In the rows, 128 means zero.
Here are made-up nodes, facts about them, and rows of numbers that follow some of those facts. Name the node behind each unnamed row.

Some nodes and their rows:
gasadra: [135 134  85  92  62  90 100 176 181 135  99 153 133 183 140 130 118 144
 127 136  64 114  56 161 166 113]
klubrin: [103 168 136 126  91 135 127 106 135  95 160 115 150 123  84  83 178  87
 181 134 157 110  96 174 164 149]
deflo: [ 80 123 172 157 167 108 140 128 131 168 143 108 109  85 160 135 147 111
 126 127 196 145 141 102  82 119]
plilu: [ 95 165  77 129  98 175 117 101 147  76 167 138 112 144  47 116 169  71
 150 113 141  98  71 181 203 166]
defatom: [102 136 115 103 118 118 139  85 120  94 163 152 131 116 106 142 133 138
 153 116 151 108  97 134 150 135]
brepuplek: [ 71 169  90  88  30 116 141 114 160  94 145 156 140 156  81 115 150 134
 130 127 132  87  32 129 145 107]
pufo: [181 119  92 112  92 155  93 156 148 121 103 149 124 157 132 126 103 133
 122 100  68 144  95 166 158 138]
gatu: [165 103 120 114 161  97  94 149 137 157  99 111 123 163 181 134 112 139
 151 152 104 125 139 146 127 128]
drupin: [173 140  79 106 100 158  79 156 154 109  96 121 143 130 140 115  75 133
 128  97  59 153  90 170 153 140]
dridre: [ 91 155 108 124 111 120 139  97 151  92 157 117 120 146  78 115 184  93
 150 136 151  95 107 163 165 155]
nupabrus: [107 122 130 142 168 143 151  82 115 103 164 130 103  84 103 118 139 116
 118 107 155 142 145 124 142 146]
brupos: [147 122 120 115 158  63  82 161 168 157 104  97 113 159 182 131 138 116
 151 147 101 124 138 156 147 145]
putus: [ 83 143  82  84  77 122 150  99 201  83 152 139  88 118  81 127 143 121
  68  81 108 111  41 119 159 146]
skefla: [ 65 159  89  89  44  95 139 107 167  90 150 168 122 127  88 126 145 133
 117 100 126 111  26 125 151 120]
melal: [167 120 115 121 121 128 101 157 168 145  94 106 114 179 126 117 148  97
 133 158  96 109 135 162 167 154]
mefofur: [165 119 138 118 167 118 122 177 117 179  94 130 124 147 194 120 144 130
 133 145  98 143 153 131 137 123]
skobro: [124 153 115 118  93 136 135  78 117  83 158 117 132 125  91 101 148 124
 111 116 155 108 102  99 105 123]

Some facts about the nodes:
gatu: movur nutal; fluzugal 739; stonar 198
dratru: movur drilu; fluzugal 739; stonar 744
teli: skolam rizam; fluzugal 225; stonar 798
putus: skolam trenam, flotokes, tregu, teli; droge brotrus, soban, lapotre, stibrula; movur brupos; fluzugal 225; stonar 980
stibrula: skolam pufo, kudal, masku; movur poplim; fluzugal 739; stonar 198
brimek: skolam dudros; movur lizol; fluzugal 225; stonar 198
fimakes: skolam stilek, drobo; fluzugal 225; stonar 453
durar: movur trenam; fluzugal 225; stonar 15
zitrim: skolam vigen, mibom, deflo; fluzugal 225; stonar 959
soban: movur zegri; fluzugal 739; stonar 453
pufo: skolam mibom, trobrotes, klubrin; movur deflo; fluzugal 739; stonar 980
nekliplu: droge droflil, rizor, kadir; fluzugal 225; stonar 453
skobro: skolam notres, trenam, stibrula, stika, plebredrer, brimek; fluzugal 225; stonar 744
buzus: fluzugal 739; stonar 198
zibro: droge kladiplel, druklen, stibrula, vazil, rizor; fluzugal 225; stonar 198
deflo: movur razer; fluzugal 225; stonar 15
zokler: skolam drobo; movur pobrem; fluzugal 225; stonar 798
lapotre: fluzugal 739; stonar 15
disko: fluzugal 739; stonar 15
gotris: fluzugal 739; stonar 798
skosegri: skolam vupazer, drobo, flufel; movur sonul; fluzugal 739; stonar 798
fledi: skolam nupabrus, tripli; fluzugal 225; stonar 959
vemi: droge zeplor, drilu, plebredrer; fluzugal 739; stonar 453
gruklak: skolam truguplos; movur tregu; fluzugal 739; stonar 959
drobo: movur tridru; fluzugal 739; stonar 980
flige: movur zovidrim; fluzugal 739; stonar 980
totravem: skolam putus, tripli; fluzugal 225; stonar 198
drupin: skolam fludras, stika, flufel; movur klado; fluzugal 739; stonar 980
benok: movur grepler; fluzugal 225; stonar 980
kidris: movur plilu; fluzugal 739; stonar 453
plilu: droge nesosto, kudal, trobrotes, drokam, stutru, tridru; fluzugal 225; stonar 980
zoge: fluzugal 225; stonar 798
sado: movur buzus; fluzugal 739; stonar 198
stutru: fluzugal 225; stonar 959
vupar: droge poplim, brozedol, skenek; movur kadir; fluzugal 739; stonar 744
trenam: fluzugal 739; stonar 798
stika: movur kagrul; fluzugal 225; stonar 198
kudal: skolam razer; movur trazo; fluzugal 225; stonar 798
trobrotes: skolam dudros, kedre, rizam; movur gedar; fluzugal 739; stonar 15
drokam: movur fligril; fluzugal 739; stonar 15
druklen: movur gatu; fluzugal 225; stonar 15
stoskem: movur pustipluk; fluzugal 225; stonar 980
brozedol: movur fludras; fluzugal 225; stonar 744
stafli: movur vupar; fluzugal 739; stonar 15
flilosu: skolam broru, negen, brimek; fluzugal 225; stonar 959
gasadra: droge brozedol, simu, baflubrak, trotida; movur simu; fluzugal 739; stonar 980
klelas: fluzugal 739; stonar 15
brosal: droge stilek, disko; fluzugal 225; stonar 15
grizume: droge mibom, telil; fluzugal 225; stonar 959
pobrem: skolam vigen; droge kedre, stibrula, zitrim; movur soban; fluzugal 739; stonar 798
pustipluk: droge brotrus, rokluk; movur lugrel; fluzugal 739; stonar 453
sabi: skolam gobrel; fluzugal 225; stonar 980
rokluk: skolam flotokes; fluzugal 739; stonar 959
plogege: skolam trazo, brimek; fluzugal 225; stonar 959
zabru: droge druskil, stika; movur brosal; fluzugal 739; stonar 744
broru: skolam kedre, grivir; droge tregu, stibrula, flufel, telil; fluzugal 739; stonar 798
simu: skolam masku, zitrim; movur dridre; fluzugal 739; stonar 980
flotokes: movur dratru; fluzugal 225; stonar 798
fakon: skolam vupazer, rizor; movur vigen; fluzugal 225; stonar 15
lugrel: droge grezotes, trobrotes; fluzugal 739; stonar 798
kladiplel: fluzugal 225; stonar 980
beplu: droge gedar, skime, lapotre; movur kugrek; fluzugal 225; stonar 980
skistom: skolam drobo; fluzugal 225; stonar 980
drilu: skolam drobo; fluzugal 225; stonar 798
skenek: skolam masku; fluzugal 739; stonar 744
kedre: skolam stika; movur telil; fluzugal 739; stonar 15
todriklun: movur drupin; fluzugal 739; stonar 15
vazil: movur kidris; fluzugal 739; stonar 744
magrevok: skolam grepler, totravem, rizor; droge kugrek, gotris; fluzugal 739; stonar 15
kagrul: movur mosa; fluzugal 225; stonar 798
razer: skolam kedre; fluzugal 225; stonar 980
ledron: droge disko, poplim, ruza, sabi; fluzugal 225; stonar 798
plestibrum: droge skenek; fluzugal 225; stonar 744
fligril: skolam vupar, pavalam, sabi; droge buzus, rokluk; movur stibrula; fluzugal 225; stonar 959
zeplor: fluzugal 739; stonar 959
draze: movur nomim; fluzugal 739; stonar 198
rizam: skolam kedre, grivir, nuro; movur gobrel; fluzugal 739; stonar 959
nesosto: fluzugal 225; stonar 453
defatom: movur gotris; fluzugal 225; stonar 744
grista: droge razer, drobo, skistom; movur droflil; fluzugal 739; stonar 980
brupos: droge gonak, droflil, ruza, rizam; movur fuguska; fluzugal 739; stonar 198
ruza: movur stika; fluzugal 225; stonar 15
trazo: skolam ledron; fluzugal 739; stonar 798
masku: movur nesosto; fluzugal 739; stonar 980
ridir: movur mefofur; fluzugal 739; stonar 798
grezotes: movur pavalam; fluzugal 225; stonar 198
buvak: skolam brotrus; movur brozedol; fluzugal 225; stonar 453
mefofur: skolam druklen; movur drelo; fluzugal 739; stonar 798
nomim: fluzugal 225; stonar 198
zegri: movur zabru; fluzugal 225; stonar 798
droflil: movur kladiplel; fluzugal 225; stonar 744
druskil: fluzugal 739; stonar 798
tridru: movur flotokes; fluzugal 225; stonar 744
mosa: skolam dudros, gobrel; movur plogege; fluzugal 225; stonar 453
grepler: skolam beda; droge zegri, plogege, klelas, diflik, mustu; movur skosegri; fluzugal 225; stonar 959
poplim: movur stoskem; fluzugal 225; stonar 980
trotida: skolam gobrel; fluzugal 225; stonar 198
stilek: skolam druklen; fluzugal 739; stonar 959
skime: movur vupazer; fluzugal 739; stonar 798
mibom: skolam drobo; fluzugal 225; stonar 15
melal: droge benok, takimir, skistom; fluzugal 739; stonar 453
grivir: skolam drobo, stika; droge stilek, brozedol, takimir; movur drobo; fluzugal 225; stonar 198
fuguska: droge kagrul; movur beplu; fluzugal 739; stonar 798
notres: skolam druklen, putus, grivir; fluzugal 225; stonar 15
klado: droge stoskem, zoge; movur baflubrak; fluzugal 225; stonar 453
mustu: skolam flufel; fluzugal 739; stonar 959
klubrin: droge plogege, trobrotes, drilu; fluzugal 225; stonar 453
negen: skolam stilek, trotida, klubrin; droge lapotre; fluzugal 739; stonar 959
pavalam: skolam brotrus; droge gonak, kladiplel; movur klubrin; fluzugal 225; stonar 798
nutal: fluzugal 225; stonar 198
telil: fluzugal 739; stonar 798
drelo: movur ratudim; fluzugal 225; stonar 198
mevi: droge dratru, tregu; movur trotida; fluzugal 225; stonar 744
brepuplek: droge sabi, baflubrak, trotida, kidris, fledi; fluzugal 225; stonar 980
klebek: skolam kedre, sabi; droge disko, plogege; fluzugal 225; stonar 959
gonak: movur masku; fluzugal 225; stonar 453
zovidrim: droge nutal, plogege, kadir; movur zeplor; fluzugal 225; stonar 959
baflubrak: skolam pobrem; movur grezotes; fluzugal 225; stonar 744
dridre: droge stoskem, nesosto, takimir, klelas, telil; fluzugal 225; stonar 453
mugu: skolam totravem; fluzugal 739; stonar 15
bribu: droge kladiplel, dratru, nupabrus, benok, stika, mugu, tridru; fluzugal 225; stonar 453
nuro: skolam stika; fluzugal 225; stonar 980
skefla: skolam deflo; droge lapotre, nuro, baflubrak, trotida; movur skime; fluzugal 225; stonar 980
dudros: skolam razer, broru, mibom, stika; movur draze; fluzugal 225; stonar 198
vigen: skolam nupabrus, rizor; droge brotrus, trazo, skenek, nodugrir, flige; movur vazil; fluzugal 225; stonar 798
truguplos: skolam klubrin; fluzugal 225; stonar 744
gedar: movur gruklak; fluzugal 225; stonar 980
vupazer: skolam klebek, mefofur; fluzugal 225; stonar 453
fludras: skolam kedre, beda, skistom; movur benok; fluzugal 739; stonar 453
brotrus: skolam tripli; movur zokler; fluzugal 225; stonar 198
nupabrus: skolam gobrel, tridru; movur kudal; fluzugal 225; stonar 798
rizor: movur takimir; fluzugal 739; stonar 198
tripli: fluzugal 739; stonar 198
diflik: fluzugal 225; stonar 798
tregu: skolam mibom, stika; movur drokam; fluzugal 739; stonar 198
plebredrer: skolam tregu, brimek, mefofur; movur ruza; fluzugal 739; stonar 198
takimir: movur skenek; fluzugal 225; stonar 798
kugrek: movur todriklun; fluzugal 225; stonar 798
beda: skolam mosa, gobrel; movur gugre; fluzugal 739; stonar 453
flufel: skolam drobo; movur druskil; fluzugal 225; stonar 453
gugre: movur rizor; fluzugal 739; stonar 798
kadir: movur mustu; fluzugal 739; stonar 198
ratudim: movur mevi; fluzugal 225; stonar 744
lizol: skolam rizor; droge soban, tregu; fluzugal 739; stonar 798
gobrel: skolam dudros, flotokes; movur skefla; fluzugal 739; stonar 744
sonul: skolam broru, mugu; movur ridir; fluzugal 225; stonar 744
nodugrir: movur trobrotes; fluzugal 225; stonar 198

Name these rows:
No name comes twice in this set of rows, the named rows included.
[161 117 137 118 160 101 128 166 187 153  95  70  86 163 137 107 177  87
  66 148  83 128 151 125 137 165]  broru
[119 112 148 123 187 163 161  77 109 117 182 129 113  96 119 115 128 134
 147  89 147 142 138 138 138 153]  stika
[145 109 164 160 176  88  95 192 144 202  94  92 117 138 202 133 120 108
 124 158 134 148 182 122  86 126]  stafli
[171 116 150 146  86 152 142 196 140 150  48 136 146 139 130 144  96 141
  43 134  73 148 155  85 102 100]  rokluk
[157 100  90 104  90 158 118 156 148 138 105 157 136 160 133 154  68 180
 109 114  58 129  84 134 156 107]  flige
[101 125 142 111  94 121 155  87  91 124 148 115 153 106 123  92  96 190
 112 133 163 120 111  68  78  85]  trotida
[170  89 176 152 208 125 131 187 153 225  94  80 100 113 201 134 109 121
  71 137 121 168 181  98  86 134]  kedre
[153 122 139 122 159  77  82 163 162 154  82 104 134 138 186 126 114 112
 138 150  94 131 156 151 129 139]  fuguska
[ 84 145 114  94  79 109 155  97 139 101 152 132 144 133  97 113 143 143
 129 137 149  80  82 109 132 108]  plestibrum
[ 92 141 116 104  87 115 123  79 110  82 133 141 164  81 121 107  68 181
 138 108 133 131  97 106 103  92]  baflubrak
[109 127 182 162 168 159 157 123 122 163 159  92 111  79 131 134 149 111
 103 135 189 132 158  89  70 131]  mibom

Now the same nodes, written a new way:
Named rows:
broru: [ 94 121 146 151 126 126 111 176 143  62 161 144 101 123  88 203  60 110
  79 104 111 105 121 114 120 122 141 108 137  45 158 132]
sonul: [106  76 138 105  86 152 124 128 129 159  91 126 140 134 153  97 136 111
  91 166 101 149 138 110 133 119 129 132 138 174 129 112]
flufel: [150  98 114 100  95 128 141 114 100  69  89 123 126 126 171  47 122 129
 134 153 130  94 152 171 108 130 183 137 114 194 102 134]
skosegri: [100 143 146 132 107 122 102 116 159 138 154 167 127 131 112 195  80  99
  69 106 122 107  92 130 125  97  79 127 148 111 148 158]
skime: [116 160 131 126 127 111 121  88 146  95 172 166 104 134 113 185  88 117
 139  89 149 128 104 116 135 134  95 144 157  87 160 125]
gruklak: [112 156 112 161 184  91 126 148 145 113 155 133 112 113  87 185 123 133
 136  90 127 129  94 132 150 103 127 155 144  61 137 159]
melal: [114 166 132 163 119 125 151 120 146  79 148 147 158 143  79 152  70 159
  73  91 126  86 129 163 104 160 138  97 112  72 101 150]
disko: [139 193 117 132 137 109 133  72 127 136 147 156 164 176  91 157 114 141
 145  94 168 106  89 177 138 153  85 138 135  93 116 148]
ledron: [113  70 142 124 132 169  99 153 114 189 113 107 114 154 138 115 148 150
 115 127 118 152 181  90 105 121 127  89 135 165 119  69]
poplim: [151 106 126 115 151 114 136 129 130 197 108  71 132 131 157  69 202 149
 212 142 130 176 132  92 142  97 136 186 144 135 123 129]
razer: [142  97 127 122 129 109 135 160 134 168  91  73 138 106 146  82 182 107
 175 173 111 164 123 100 144 108 153 170 134 123 131 145]
fuguska: [ 93 158 119 157 144 137 116 126 147 105 162 164 106 143 101 199  98 127
 112  94 126 113 124 112 120 125  88 106 148  63 145 117]
durar: [139 114 124 112 117 147 142 122 118 130  99 131 139 131 151  69 148 161
 132 147 130 130 158 144 115 147 174 114 113 162 107 114]
flotokes: [130 109 125 111 117 160 115 127 116 148 113 119 107 120 164 104 149 112
 133 155 123 140 157 104 121 137 113 115 127 166 132  94]
pavalam: [120  98 132 119 109 149 113 175 100 106 126  90  97 108 132 100 136 103
 117 154  89 126 172  89 109 125 142 106 119 173 135  92]
kladiplel: [148 135 121 120 125 108 160 144 143 138  89  89 117  80 179  56 172  92
 174 177 111 172 116  87 141 127 151 183 126 129 133 164]
lizol: [ 96 132 147 152 118 114 120 138 142  67 168 153  99 119  93 202  55 118
  87  96 111 110 121  99 125 119 120 113 138  79 155 141]

Which node is each row?
No name comes twice in this set of rows, the named rows included.
[135 124 111 113 119 153 119 153  98 141 100 121 120 112 142 115 166  79
 128 182 105 121 135 127 122 131  98 110 132 173 122  99]  kudal
[123  78 129 145 172 138 114 187 115 213  96  70 152 117 134 107 187 147
 133 147 111 154 146 110 125  93 133 125 124 141 110 116]  klebek
[127  91 135 152 169 142 132 176 130 203 102  83 136  95 138  88 174 155
 119 142 108 159 159  93 121 112 126 103 110 132 105 118]  zovidrim
[105  83 161 136 139 148 126 192 144 234 106  79 168 101 128  81 165 139
  79 152  90 148 143 108 119  89 142 107 115 161 103 140]  grepler
[154 136 112 125 141 113 158 156 150 170  94  85 128  98 154  63 197 110
 204 172 107 151 126  93 138 113 121 169 132 132 114 138]  stoskem
[124 159 106 165 153  84 148 125 186 140 142 114 128 115 129 165 122 114
 145  98 123 125  82 121 136  83  94 174 157  45 135 196]  drobo
[153 137 113  93  99 148 153  95 120 104 101 131 144 138 153  54 147 148
 142 161 148 124 146 171 128 159 164 124 113 182 107 112]  gonak
[130 156 124 149 172  86 122 114 137 170 153 135 147 126  93 194 128 121
 155  99 138 130  65 136 153  95  89 164 152  77 131 176]  stilek
[157 128 114 123 150 120 126 138 106 203  91  92 148 105 139  87 206 100
 175 174 123 150 116 131 140 121  99 150 131 164 114 129]  plogege
[114 154 156 120  88 117 139 117 152 110 167 164 189 167  75 132  82 142
  76  94 147  80  90 184 120 132 142 127 125 109 124 164]  fludras
[130 174 117 142 119 105 146 123 140  58 154 168 147 122  88 155  87 102
 107 114 124  91  92 183 130 149 130 134 119  82 125 175]  mugu
[136 150 100 111  94 145 141 128 128 124  89 134 114 106 158  70 164  90
 140 190 106 132 145 122 124 151 113 126 127 156 119 112]  tridru

